Here is a tiny trained network, its code and every weight. The questions are about switching its units off for an input and a class, where a switched-off unit gives its printed mean instead of its output.

import numpy as np


def w(rows, s, z=0):
    codes = np.array(rows[::2]) - 128.0
    scale = np.full(codes.shape[1], s)
    scale[-1] = z or s
    return codes * scale


def f(y):
    return np.maximum(y, 0)


def log_softmax(a):
    a = a - a.max(-1, keepdims=True)
    return a - np.log(np.exp(a).sum(-1, keepdims=True))


def net(x, mask):
    res = np.array(x, float).reshape(1, 7) / 4 @ E
    y = f(res @ A[0][:, :-1].T + A[0][:, -1])
    res = res + np.where(mask, y, B[0][:, -1]) @ B[0][:, :-1]
    return log_softmax(res[-1] @ U[:, :-1].T + U[:, -1])


A, B = {}, {}
E = w([
[151,46,168,89,72,188,158],'x0',
[124,178,110,75,139,112,85],'x1',
[160,207,176,158,67,152,114],'x2',
[129,124,147,183,104,134,49],'x3',
[143,125,72,171,46,124,174],'x4',
[57,134,80,136,120,162,140],'x5',
[126,145,134,163,130,254,94],'x6',
],0.0098)
A[0] = w([
[165,120,192,117,69,87,100,142],'n1',
[145,114,64,116,1,174,193,184],'n2',
[51,129,111,120,149,148,111,224],'n3',
[202,145,186,46,94,59,86,203],'n4',
[113,62,174,110,141,194,85,130],'n5',
[112,17,127,155,78,77,175,246],'n6',
[141,126,91,100,78,114,164,37],'n7',
[92,136,128,22,189,113,179,235],'n8',
[64,101,57,88,83,147,60,143],'n9',
[117,194,62,136,142,5,154,205],'n10',
[22,192,102,26,153,116,196,196],'n11',
[154,105,78,110,12,162,200,88],'n12',
[135,210,178,192,27,191,95,137],'n13',
[95,181,55,127,134,25,151,253],'n14',
[120,196,88,169,153,30,117,122],'n15',
[107,29,142,156,78,72,165,233],'n16',
[138,116,129,180,53,169,132,234],'n17',
],0.0078,0.002)
B[0] = w([
[130,167,177,129,154,137,174,194],'n1',
[200,80,143,158,1,138,118,242],'n2',
[96,114,88,128,123,151,110,181],'n3',
[206,152,223,104,105,99,188,237],'n4',
[109,129,73,93,155,125,84,202],'n5',
[69,89,131,154,170,98,215,231],'n6',
[154,114,119,121,130,103,79,167],'n7',
[114,145,110,65,201,91,137,222],'n8',
[118,56,67,92,91,163,95,182],'n9',
[124,90,91,135,125,75,52,242],'n10',
[105,160,77,74,176,155,108,217],'n11',
[186,56,146,156,34,104,113,224],'n12',
[109,187,162,253,85,185,120,254],'n13',
[101,92,69,117,136,71,52,236],'n14',
[125,88,106,153,85,69,58,216],'n15',
[87,98,144,119,178,106,230,220],'n16',
[100,139,146,193,113,177,154,213],'n17',
],0.0087,0.0078)
U = w([
[111,85,38,117,117,115,41,229],'0',
[125,255,156,185,104,172,91,99],'1',
[194,150,186,63,139,128,132,160],'2',
[68,139,108,90,234,125,209,142],'3',
[164,103,149,135,116,45,129,3],'4',
[150,109,175,169,67,164,210,103],'5',
],0.0099,0.0027)

Each question gives the input, the list of numbers given to net, and the class t.
The units are the neurons (one row each of A and B). Each row of codes is followed by its name. A weight is (code - 128) times the scale printed after its matrix; where a second scale follows, it is the last column's (A, B and U).
mask holds one flag per neuron, in row order. A switched-off neuron (its flag False) gives its mean, the last column of its row in B, instead of its output. The means were averaged over made-up inputs and are rounded, as every weight is.
A unit's drop is (log p(t) with every unit on - log p(t) with that unit switched off) / (log p(t) with every unit on - log p(t) with every unit switched off).
The circuit of an input: a set's keep is (log p(t) with only the set's units on - log p(t) with every unit switched off) / (log p(t) with every unit on - log p(t) with every unit switched off). Starting from the 12 units with the biggest drops (on a tie, the unit counted first), units are removed one at a time, each time the one whose removal leaves the highest keep (on an exact tie, the one counted first), for as long as the keep stays at least 0.8.
circuit, biggest first: the units of the circuit, biggest drop first
k most important neurons: the k neurons with the biggest drops, biggest first
drop when u is switched off: that unit's drop, to one decimal
input [8,0,-6,-7,1,4,0], class 3: 4 most important neurons => (n8, n6, n16, n11)
input [-5,8,5,-8,6,-5,-1], class 0: circuit, biggest first => (n14)
input [2,-3,3,-7,-2,2,2], class 2: circuit, biggest first => (n13, n6)
input [-6,-6,5,-8,6,-3,-6], class 0: 3 most important neurons => (n14, n10, n15)
input [2,-7,4,2,-4,-3,-6], class 5: circuit, biggest first => (n14, n10)
input [4,8,-3,-7,-7,-5,-1], class 3: 4 most important neurons => (n8, n2, n11, n12)
input [-7,-3,-8,-6,1,-5,-8], class 0: 3 most important neurons => (n10, n14, n15)
input [-8,-8,-6,-8,7,-7,-7], class 0: 3 most important neurons => (n10, n14, n15)
input [-1,3,4,-4,-7,-3,-5], class 2: 2 most important neurons => (n4, n6)
input [1,-2,1,4,-2,3,-4], class 3: 3 most important neurons => (n2, n12, n13)
input [1,1,2,4,6,-1,-5], class 5: drop when n8 is switched off => 0.3
input [-7,8,5,-5,-7,7,7], class 0: drop when n13 is switched off => -0.1
input [5,-4,1,-7,-3,-5,-2], class 3: drop when n16 is switched off => 0.2
